Below are the code and all the weights of a small trained network. Each question names an input and a class and asks about switching units off, where a switched-off unit gives its printed mean instead of its output.

import numpy as np


def w(rows, s, z=0):
    codes = np.array(rows[::2]) - 128.0
    scale = np.full(codes.shape[1], s)
    scale[-1] = z or s
    return codes * scale


def f(y):
    return y / 2 * (1 + np.tanh(0.7978845608 * (y + 0.044715 * y**3)))


def log_softmax(a):
    a = a - a.max(-1, keepdims=True)
    return a - np.log(np.exp(a).sum(-1, keepdims=True))


def net(x, mask):
    res = np.array(x, float).reshape(1, 4) / 4 @ E
    y = f(res @ A[0][:, :-1].T + A[0][:, -1])
    res = res + np.where(mask, y, B[0][:, -1]) @ B[0][:, :-1]
    return log_softmax(res[-1] @ U[:, :-1].T + U[:, -1])


A, B = {}, {}
E = w([
[128,128,129],'x0',
[64,227,142],'x1',
[92,94,254],'x2',
[247,172,173],'x3',
],0.0085)
A[0] = w([
[11,72,64,96],'n1',
[86,249,161,24],'n2',
[141,149,39,143],'n3',
[210,197,150,69],'n4',
[198,100,134,172],'n5',
[100,100,200,122],'n6',
[171,4,108,115],'n7',
[176,7,124,73],'n8',
[138,158,16,112],'n9',
[96,94,222,124],'n10',
[94,211,142,35],'n11',
[102,97,215,116],'n12',
[208,175,153,181],'n13',
[107,187,134,26],'n14',
[154,83,111,45],'n15',
[104,110,203,95],'n16',
[121,118,124,87],'n17',
[185,182,161,5],'n18',
],0.012,0.0021)
B[0] = w([
[67,55,254,254],'n1',
[97,182,122,219],'n2',
[194,90,89,196],'n3',
[124,65,172,205],'n4',
[83,133,145,189],'n5',
[199,100,71,204],'n6',
[41,219,129,231],'n7',
[65,223,105,226],'n8',
[204,79,71,215],'n9',
[181,93,72,232],'n10',
[104,204,108,182],'n11',
[194,124,71,219],'n12',
[115,76,200,210],'n13',
[109,204,112,153],'n14',
[128,187,116,147],'n15',
[184,101,63,197],'n16',
[138,131,143,125],'n17',
[88,104,217,173],'n18',
],0.0096,0.0075)
U = w([
[69,4,248,235],'0',
[192,57,34,7],'1',
[58,239,116,134],'2',
],0.013,0.0016)

Each question gives the input, the list of numbers given to net, and the class t.
The units are the neurons (one row each of A and B). Each row of codes is followed by its name. A weight is (code - 128) times the scale printed after its matrix; where a second scale follows, it is the last column's (A, B and U).
mask holds one flag per neuron, in row order. A switched-off neuron (its flag False) gives its mean, the last column of its row in B, instead of its output. The means were averaged over made-up inputs and are rounded, as every weight is.
A unit's drop is (log p(t) with every unit on - log p(t) with that unit switched off) / (log p(t) with every unit on - log p(t) with every unit switched off).
The circuit of an input: a set's keep is (log p(t) with only the set's units on - log p(t) with every unit switched off) / (log p(t) with every unit on - log p(t) with every unit switched off). Starting from the 12 units with the biggest drops (on a tie, the unit counted first), units are removed one at a time, each time the one whose removal leaves the highest keep (on an exact tie, the one counted first), for as long as the keep stays at least 0.8.
circuit, biggest first: the units of the circuit, biggest drop first
most important unit: the unit with the biggest drop
k most important neurons: the k neurons with the biggest drops, biggest first
drop of u: that unit's drop, to one decimal
input [8,-7,5,-4], class 2: circuit, biggest first : n7, n8
input [4,7,2,-8], class 0: circuit, biggest first : n1
input [-7,7,-5,7], class 0: 2 most important neurons : n4, n13
input [-6,8,2,8], class 0: 2 most important neurons : n4, n13
input [8,-7,-1,8], class 0: 3 most important neurons : n13, n4, n18
input [8,-6,-6,8], class 0: 2 most important neurons : n13, n4
input [1,1,-8,8], class 0: 3 most important neurons : n13, n18, n4
input [-4,-8,-5,-1], class 2: 2 most important neurons : n7, n8
input [-2,-8,-1,6], class 2: 3 most important neurons : n8, n7, n1
input [6,3,-1,3], class 0: 2 most important neurons : n8, n7
input [-3,5,1,7], class 0: drop of n4 : 0.1
input [2,1,4,-1], class 1: drop of n2 : 0.0
input [0,-2,4,3], class 1: drop of n1 : 1.1
input [4,-8,4,-7], class 2: drop of n13 : 0.1
input [7,4,-6,-3], class 1: most important unit : n9
input [-2,-8,7,1], class 2: 2 most important neurons : n7, n8
